Below is a small trained network, with its code and all its weights. Each question gives an input and a class and asks what happens when units are switched off, that is, made to give their printed mean instead of their output.

import numpy as np


def w(rows, s, z=0):
    codes = np.array(rows[::2]) - 128.0
    scale = np.full(codes.shape[1], s)
    scale[-1] = z or s
    return codes * scale


def norm(h):
    return h / np.sqrt((h * h).mean(-1, keepdims=True) + 1e-5)


def f(y):
    return np.maximum(y, 0)


def log_softmax(a):
    a = a - a.max(-1, keepdims=True)
    return a - np.log(np.exp(a).sum(-1, keepdims=True))


def net(x, mask):
    res = np.array(x, float).reshape(1, 5) / 4 @ E
    u = 0
    for l in range(4):
        y = f(norm(res) @ A[l][:, :-1].T + A[l][:, -1])
        res = res + np.where(mask[u : u + 14], y, B[l][:, -1]) @ B[l][:, :-1]
        u += 14
    return log_softmax(norm(res)[-1] @ U[:, :-1].T + U[:, -1])


A, B = {}, {}
E = w([
[154,185,106],'x0',
[132,128,130],'x1',
[126,129,127],'x2',
[6,131,56],'x3',
[79,182,196],'x4',
],0.0013)
A[0] = w([
[3,100,166,115],'L0N0',
[100,109,81,182],'L0N1',
[104,135,88,172],'L0N2',
[118,137,145,91],'L0N3',
[155,242,69,6],'L0N4',
[117,93,145,177],'L0N5',
[85,218,153,80],'L0N6',
[45,165,82,135],'L0N7',
[95,175,196,92],'L0N8',
[202,82,124,111],'L0N9',
[87,203,157,61],'L0N10',
[147,97,54,60],'L0N11',
[187,197,209,93],'L0N12',
[99,135,161,76],'L0N13',
],0.0028,0.0012)
B[0] = w([
[164,154,111,243],'L0N0',
[173,154,173,234],'L0N1',
[176,124,178,211],'L0N2',
[109,135,132,133],'L0N3',
[209,183,97,173],'L0N4',
[150,253,57,187],'L0N5',
[122,136,143,190],'L0N6',
[182,129,126,254],'L0N7',
[152,151,155,180],'L0N8',
[89,132,122,241],'L0N9',
[119,128,176,174],'L0N10',
[168,112,141,193],'L0N11',
[145,126,83,231],'L0N12',
[114,121,147,143],'L0N13',
],0.002,0.0012)
A[1] = w([
[122,137,142,76],'L1N0',
[168,241,147,75],'L1N1',
[135,100,168,167],'L1N2',
[158,85,91,232],'L1N3',
[228,84,145,178],'L1N4',
[34,115,165,79],'L1N5',
[74,98,168,104],'L1N6',
[195,215,134,57],'L1N7',
[71,74,87,100],'L1N8',
[124,5,249,175],'L1N9',
[183,115,43,220],'L1N10',
[153,121,171,220],'L1N11',
[17,56,76,1],'L1N12',
[25,133,162,74],'L1N13',
],0.0024,0.0008)
B[1] = w([
[128,165,199,130],'L1N0',
[115,174,71,197],'L1N1',
[90,117,64,154],'L1N2',
[73,209,223,214],'L1N3',
[50,173,75,249],'L1N4',
[182,112,109,149],'L1N5',
[195,60,73,138],'L1N6',
[131,142,132,194],'L1N7',
[117,109,185,157],'L1N8',
[85,163,156,182],'L1N9',
[121,234,194,250],'L1N10',
[6,80,97,184],'L1N11',
[116,139,129,161],'L1N12',
[165,122,137,155],'L1N13',
],0.0016,0.0018)
A[2] = w([
[139,199,147,233],'L2N0',
[191,113,4,177],'L2N1',
[198,45,23,131],'L2N2',
[184,85,217,144],'L2N3',
[128,176,125,97],'L2N4',
[124,126,132,102],'L2N5',
[186,167,219,151],'L2N6',
[207,77,56,174],'L2N7',
[149,105,157,120],'L2N8',
[145,63,69,171],'L2N9',
[37,4,223,254],'L2N10',
[23,154,92,117],'L2N11',
[107,36,169,176],'L2N12',
[186,132,153,123],'L2N13',
],0.0029,0.0012)
B[2] = w([
[159,88,123,251],'L2N0',
[102,159,192,195],'L2N1',
[109,176,198,161],'L2N2',
[144,111,63,164],'L2N3',
[124,120,138,168],'L2N4',
[127,129,139,128],'L2N5',
[154,93,98,209],'L2N6',
[68,162,160,170],'L2N7',
[154,125,100,137],'L2N8',
[123,167,188,150],'L2N9',
[185,233,108,191],'L2N10',
[177,117,94,196],'L2N11',
[183,251,76,152],'L2N12',
[124,94,101,160],'L2N13',
],0.0028,0.0024)
A[3] = w([
[116,175,95,113],'L3N0',
[41,140,71,140],'L3N1',
[171,113,87,101],'L3N2',
[123,141,118,71],'L3N3',
[94,82,107,50],'L3N4',
[134,83,78,83],'L3N5',
[46,129,16,107],'L3N6',
[10,154,132,255],'L3N7',
[190,161,71,168],'L3N8',
[139,243,183,156],'L3N9',
[218,147,94,178],'L3N10',
[188,164,105,109],'L3N11',
[188,24,191,151],'L3N12',
[78,146,254,186],'L3N13',
],0.0024,0.0013)
B[3] = w([
[139,146,166,168],'L3N0',
[198,93,113,149],'L3N1',
[113,116,122,149],'L3N2',
[128,165,95,128],'L3N3',
[81,116,58,128],'L3N4',
[73,128,144,131],'L3N5',
[237,101,127,152],'L3N6',
[199,36,151,174],'L3N7',
[19,78,138,229],'L3N8',
[103,82,148,254],'L3N9',
[39,119,82,234],'L3N10',
[89,135,125,195],'L3N11',
[161,93,75,144],'L3N12',
[181,5,219,163],'L3N13',
],0.0024,0.0026)
U = w([
[97,234,110,231],'0',
[154,79,253,184],'1',
[224,53,35,89],'2',
[61,102,114,99],'3',
[77,111,115,12],'4',
],0.0064,0.0011)

Each question gives the input, the list of numbers given to net, and the class t.
The units are the neurons (one row each of A and B). Each row of codes is followed by its name. A weight is (code - 128) times the scale printed after its matrix; where a second scale follows, it is the last column's (A, B and U).
mask holds one flag per neuron, layer by layer. A switched-off neuron (its flag False) gives its mean, the last column of its row in B, instead of its output. The means were averaged over made-up inputs and are rounded, as every weight is.
A unit's drop is (log p(t) with every unit on - log p(t) with that unit switched off) / (log p(t) with every unit on - log p(t) with every unit switched off).
most important unit: the unit with the biggest drop
top k neurons: the k neurons with the biggest drops, biggest first
top k neurons in layer l: the k neurons of layer l with the biggest drops, biggest first
drop of u: that unit's drop, to one decimal
input [-6,-7,-4,8,-2], class 2: top 3 neurons	L3N6; L3N7; L3N1
input [3,6,-3,7,-7], class 1: most important unit	L2N1
input [4,-3,-2,4,6], class 1: top 2 neurons	L2N10; L3N7
input [-5,4,5,-5,5], class 0: top 2 neurons in layer 2	L2N10; L2N3
input [-5,2,3,7,7], class 1: top 2 neurons	L3N7; L2N6
input [4,0,0,6,-2], class 2: top 2 neurons	L2N10; L3N6
input [4,1,5,6,7], class 1: top 2 neurons	L3N7; L2N10
input [-2,-2,-2,8,8], class 1: top 2 neurons	L3N7; L2N6
input [-5,4,-1,8,0], class 2: top 2 neurons	L3N6; L3N7
input [6,-8,5,3,8], class 1: top 2 neurons in layer 0	L0N10; L0N5
input [-1,2,4,-6,2], class 2: top 2 neurons in layer 3	L3N12; L3N9
input [5,6,-3,7,3], class 2: drop of L3N10	0.1
input [-1,-1,-4,7,5], class 2: drop of L2N11	0.2
input [-4,0,-4,-7,3], class 2: top neuron	L2N6
input [-7,1,-4,-1,1], class 0: drop of L2N10	0.5
input [-8,-1,4,1,-3], class 0: drop of L2N10	0.4
input [6,-4,-7,6,-8], class 1: top 2 neurons in layer 2	L2N1; L2N10
input [-8,-7,4,4,0], class 0: top 2 neurons in layer 2	L2N10; L2N12
input [-7,7,2,-4,-6], class 0: top 2 neurons in layer 1	L1N3; L1N9
input [7,5,0,-2,-6], class 0: most important unit	L1N10
